Each name stands for a flat space through zero: a line, a plane or more. A row that begins with a name and a colon came from that space; any other row is followed by the name of the space it lies nearest, among the names in its block.
lz-sb: [ 2  6  6 -4  4  0  1 17  1  3  1 -1 -6 -5  0 -6]
dg-mg: [-4  3 11 -3  6  7 -2 -1 -9  2  4  3 -1  6 11 -4]
qh-qn: [  6   3   0   2  -4  12   7   6   2  10  -5   0   4  -5  39 -16]
pr-rl: [  4   0  -2  -1   6   3   1   3   6   5   1 -21  15   3   6  -3]
lg-cj: [ 2 -6  0 -8  3  6 -1  2 -5  3  2  3  7  3 -5  2]
jf-bq: [  3  -8 -12   0  -2   1  -3  -6   0   0   1  -6  13   0   1 -13]
qh-qn: [-22  -3   2  -3  12  -7   6  -7  25  -1  -6  -7  -8 -22   3   6]
[ -7  -4   5 -13  12  -4 -10  -1   0   6   2   1  -8  -9   1  12] : qh-qn
hl-tc: [ 2  4  2  2  0 -1 -2 -3  1  2 -1 -1 -1  0  0  2]
[-11   3  14 -13   4  10  -6  13  -6  -2  22   3  14  -7   9  10] : jf-bq
[ -4   7  34 -12  21  20  -6  -2 -24   7  11   3  -3  17  35 -13] : dg-mg
sr-sn: [-14 -15   3  -2   4  17 -13  32   9  -6  -2   8   1  16 -12  -1]
gn-zn: [ 28 -13   1  -4  -3  -5 -22   1  14 -15 -23   3 -15 -15  -6  -4]
[-3  4  8 -4  5  7 -1 -1 -9  2  6 -1  4  5 11 -3] : dg-mg
jf-bq: [ 1 -5  3  0  0  3 -3  4 -2 -4  8  2 11 -4  7  3]
[ -5  -2  -3   0  -1  -1   0 -12  -3  -1   0   0   0   0   4   2] : lz-sb
lg-cj: [ 0  0  0  2  0 -1  1  1 -2 -4 -1 -2 -3 -1  2 -3]
[  7   0  -3   9 -11  -4   1  -5  -4 -17   8   2  10  10 -26  -1] : qh-qn
[ -2  -6 -16  -6  -7   1  -7 -12  -2  -2   1  -8  12   0   1 -20] : jf-bq
[ 12  -4   1 -21  10  13 -10  -2  -5  11   1   7  15   7  -2   9] : lg-cj
hl-tc: [ 2  9  0  2 -1 -9 -1 -4 -2  9 -2 -1 -2 -2 -2  2]
sr-sn: [-11  -4   6  -5   2  -1  -9  15 -10 -12  -5  10   7   2  -4   5]
[ 6  0 -3 -3 -3 -5 -4 -5 -5  1  6 11  1  2  1  3] : pr-rl
[ -7   3   0 -14  -3  10  -8   0 -10  -6  15  -7  14  -2   0 -10] : jf-bq
[  5   6  -3  17 -21   0   9  -2   0 -17   5  -3   9   8 -15 -11] : qh-qn
[ -7   5   0  18  -8 -11   7  -3   2  -9  -1  -4 -15  -5   3 -10] : lg-cj
[ 1  3  3 -2 -2  1 -6 -2  1 -2 -1  1  1  0 -1 -1] : gn-zn
[  5   7  -4   1  -7 -10  12   5   8   0  -1   1   3 -10  -5   6] : gn-zn
[ -8   1   0   4  -6   0   4  -5  10 -11  -1  -4   2   1 -16   4] : qh-qn
pr-rl: [  5   4  -4  -4   5  10   9  -3   3  -1  -2 -18  14  -1   1   0]
[-2 -9 -4 -1 -3  5 -6 -1 -4 -4  9 -6 21 -8  8 -7] : jf-bq
[ 7  0  0 -1 -3 -1 -3 -1 -3 -2  4  4  4  5 -7  1] : qh-qn
[  3  -2   1  -8   8  -2  -6   2 -15   3   5   1  -2   5 -12   8] : qh-qn
[ 0 -7  3  1  2  1  3 -1 -1 -4  2  0  1  2  1  0] : hl-tc
rt-gs: [ 12 -11 -10  -6   0 -11   4  -8   3  -7  -4  10 -11   3   2  -8]
lz-sb: [ 4  1  7 -4  6  1  1 13  0  3  0  3 -2 -3  0 -3]

Each name stands for a flat space through zero: a line, a plane or more. A row that begins with a name and a colon came from that space; any other row is followed by the name of the space it lies nearest, among the names in its block.
zr_rm: [-3 -2 12  1 -2  0 -1 -1 -3 -1  5  2  5  8 -2 12]
hb_hr: [-2 -4 -4  1  1  1  1 -2  1  1 -1  1  6 -7  2 -2]
fg_tz: [-13 -16 -12 -19  17  12  -2  13 -11   0   1 -19  17  -6   7 -33]
ql_jn: [  4  10   1  -8   1  -4   1  -5  -9  -3  -8   4  -3 -16  -7 -16]
pn_md: [  3   2   0 -10   7   0   5  -3  -1  11  11   2  -4  11   8   9]
ql_jn: [ -3  -5 -13   1 -11   3   2  -7   6 -18   1  -4   4  -2 -15  -4]
mf_cr: [-5 -1  0 -3 -2 14  3  5  8 -5 -4  7 -2  7  7 -3]
[  4   9  10  -6  20   6   2   6 -19  16  -2  11   3   9  18  18] : ql_jn
[  5  12   6  -8  11  -2  -7  -4  -8   0   1   6 -12 -12  -4  -8] : ql_jn
pn_md: [ 0 -1  1 -9  3 -5  1 -5 -1 11  5  5  2  1 -2  1]
ml_jz: [ 19  -7   4  13   0   5   1 -21 -10   5 -15   7  12   4  27  11]
[ -9   8  -2   2   9  -2 -19  -5   6   5  10  -8   9   8   5  -3] : mf_cr
mf_cr: [-8 -2  0 -2 -1  4  8 -6  8 -8  0 18 -3 -7  2  1]
[ -4  -1   4   1   6   3  -7   6  -5 -18  -2   1  11  -7   6  13] : ml_jz
[  7  11   3  -1  -3   5  -9   4   7  23  -1 -13   2  -3  12   8] : mf_cr
[ -7  -3   1   3  -1  -6  -3  10  -5  -7   5   3   3   0 -15   2] : ml_jz
ml_jz: [ -7  -5  -8  -2  -3 -11   9  -9  12   8   6  -6 -10   0   8   5]
zr_rm: [  0  18   2  -6 -19   9  -3   2  34   0   8  -2  -4  -7  -8   0]
[-2  2  5  2  1  7 12  4  2 -9 -5  3 -6  8  0 -3] : mf_cr
